Below is a small trained network, with its code and all its weights. Each question gives an input and a class and asks what happens when units are switched off, that is, made to give their printed mean instead of their output.

import numpy as np


def w(rows, s, z=0):
    codes = np.array(rows[::2]) - 128.0
    scale = np.full(codes.shape[1], s)
    scale[-1] = z or s
    return codes * scale


def f(y):
    return np.maximum(y, 0)


def log_softmax(a):
    a = a - a.max(-1, keepdims=True)
    return a - np.log(np.exp(a).sum(-1, keepdims=True))


def net(x, mask):
    res = np.array(x, float).reshape(1, 5) / 4 @ E
    y = f(res @ A[0][:, :-1].T + A[0][:, -1])
    res = res + np.where(mask, y, B[0][:, -1]) @ B[0][:, :-1]
    return log_softmax(res[-1] @ U[:, :-1].T + U[:, -1])


A, B = {}, {}
E = w([
[131,128,128,128,129,128,127],'x0',
[127,122,127,144,127,10,107],'x1',
[130,128,128,129,127,128,129],'x2',
[133,114,231,136,130,125,178],'x3',
[132,246,139,130,126,119,140],'x4',
],0.012)
A[0] = w([
[120,179,44,111,132,132,110,137],'neuron 1',
[126,107,82,115,126,224,147,49],'neuron 2',
[112,141,147,119,138,139,130,78],'neuron 3',
[118,133,148,135,122,9,112,123],'neuron 4',
[119,145,58,125,124,163,97,155],'neuron 5',
[144,159,190,134,132,173,155,103],'neuron 6',
[133,112,97,130,127,207,126,75],'neuron 7',
[129,115,101,138,126,183,135,80],'neuron 8',
[125,206,113,116,125,97,121,13],'neuron 9',
[137,142,150,114,126,51,141,8],'neuron 10',
[126,147,159,151,126,15,121,2],'neuron 11',
[138,106,110,124,127,115,115,119],'neuron 12',
[123,123,149,117,135,122,140,131],'neuron 13',
[124,148,148,135,118,140,142,115],'neuron 14',
[121,190,20,125,126,176,90,8],'neuron 15',
[141,143,156,134,139,64,115,7],'neuron 16',
[98,103,221,125,143,110,163,152],'neuron 17',
[120,69,59,136,132,69,80,132],'neuron 18',
[126,55,143,122,129,153,135,48],'neuron 19',
[108,147,180,138,124,168,130,91],'neuron 20',
[122,89,231,130,125,95,170,13],'neuron 21',
[134,150,158,136,113,165,146,102],'neuron 22',
[117,218,217,114,134,205,171,121],'neuron 23',
[115,51,58,110,134,72,104,148],'neuron 24',
[138,30,141,127,128,155,103,176],'neuron 25',
[131,102,105,139,123,114,120,147],'neuron 26',
[122,208,140,130,132,120,106,141],'neuron 27',
[134,13,161,131,126,167,121,80],'neuron 28',
[123,90,215,129,135,95,166,5],'neuron 29',
[117,245,120,132,132,95,119,5],'neuron 30',
[141,75,85,139,119,73,100,119],'neuron 31',
[126,40,149,122,132,158,128,43],'neuron 32',
[127,106,64,139,132,84,125,141],'neuron 33',
[117,113,147,126,128,157,137,77],'neuron 34',
[115,118,107,120,146,222,129,164],'neuron 35',
],0.012,0.0072)
B[0] = w([
[135,121,235,131,128,123,129,209],'neuron 1',
[117,79,170,131,139,103,79,198],'neuron 2',
[115,130,104,131,125,121,133,135],'neuron 3',
[116,96,206,124,142,126,87,225],'neuron 4',
[131,120,213,130,140,125,125,208],'neuron 5',
[136,131,50,134,121,145,135,191],'neuron 6',
[116,107,163,131,134,106,86,186],'neuron 7',
[122,112,149,130,138,115,98,165],'neuron 8',
[110,90,163,118,143,103,84,169],'neuron 9',
[146,163,159,135,113,147,176,160],'neuron 10',
[159,176,208,131,113,163,185,192],'neuron 11',
[136,115,101,124,128,125,125,150],'neuron 12',
[126,138,139,130,132,130,135,149],'neuron 13',
[143,128,101,125,130,128,135,152],'neuron 14',
[147,187,181,132,105,165,200,202],'neuron 15',
[147,164,154,125,121,147,171,155],'neuron 16',
[138,165,153,130,119,150,165,218],'neuron 17',
[108,119,24,131,142,110,112,215],'neuron 18',
[136,155,150,128,113,144,167,168],'neuron 19',
[133,128,76,136,118,130,134,167],'neuron 20',
[105,88,201,118,141,95,72,191],'neuron 21',
[129,139,80,134,121,125,133,165],'neuron 22',
[147,154,3,129,120,140,169,251],'neuron 23',
[117,106,27,126,129,116,97,222],'neuron 24',
[127,110,219,126,132,119,85,230],'neuron 25',
[124,126,95,122,137,120,120,162],'neuron 26',
[134,132,164,129,105,152,161,201],'neuron 27',
[139,168,208,130,131,145,172,213],'neuron 28',
[102,84,176,123,143,106,70,177],'neuron 29',
[100,82,208,125,152,98,66,197],'neuron 30',
[116,105,53,131,117,120,117,191],'neuron 31',
[148,169,157,134,116,145,167,180],'neuron 32',
[124,106,73,122,135,132,107,186],'neuron 33',
[131,127,112,138,108,131,147,147],'neuron 34',
[124,145,224,116,130,113,141,228],'neuron 35',
],0.029,0.011)
U = w([
[103,79,151,123,156,93,70,229],'0',
[169,187,150,136,104,176,195,132],'1',
[133,121,6,134,122,132,132,2],'2',
],0.012,0.0007)

Each question gives the input, the list of numbers given to net, and the class t.
The units are the neurons (one row each of A and B). Each row of codes is followed by its name. A weight is (code - 128) times the scale printed after its matrix; where a second scale follows, it is the last column's (A, B and U).
mask holds one flag per neuron, in row order. A switched-off neuron (its flag False) gives its mean, the last column of its row in B, instead of its output. The means were averaged over made-up inputs and are rounded, as every weight is.
A unit's drop is (log p(t) with every unit on - log p(t) with that unit switched off) / (log p(t) with every unit on - log p(t) with every unit switched off).
top k neurons: the k neurons with the biggest drops, biggest first
drop when u is switched off: that unit's drop, to one decimal
input [-5,-4,-6,8,1], class 2: top neuron : (neuron 23)
input [-2,1,3,6,1], class 1: top 3 neurons : (neuron 17; neuron 24; neuron 30)
input [-1,-4,4,-7,1], class 1: top 2 neurons : (neuron 15; neuron 30)
input [4,8,2,-1,-7], class 2: top 2 neurons : (neuron 18; neuron 24)
input [6,0,-1,3,-1], class 1: top 2 neurons : (neuron 30; neuron 2)
input [5,-7,-8,5,1], class 2: top 2 neurons : (neuron 23; neuron 6)
input [6,1,3,-4,8], class 0: top 3 neurons : (neuron 30; neuron 9; neuron 17)
input [1,-6,3,7,1], class 2: top 2 neurons : (neuron 23; neuron 6)
input [7,0,-4,5,-6], class 1: top 3 neurons : (neuron 28; neuron 32; neuron 17)
input [-8,5,-4,8,3], class 1: top 2 neurons : (neuron 11; neuron 17)
input [8,7,0,5,5], class 1: top 2 neurons : (neuron 11; neuron 10)
input [6,-2,3,-1,1], class 1: top 3 neurons : (neuron 30; neuron 21; neuron 4)
input [7,1,6,-5,-8], class 2: drop when neuron 31 is switched off : 0.1
input [-3,1,-5,6,1], class 1: drop when neuron 25 is switched off : 0.9
input [-7,-6,6,5,7], class 2: drop when neuron 18 is switched off : 0.0
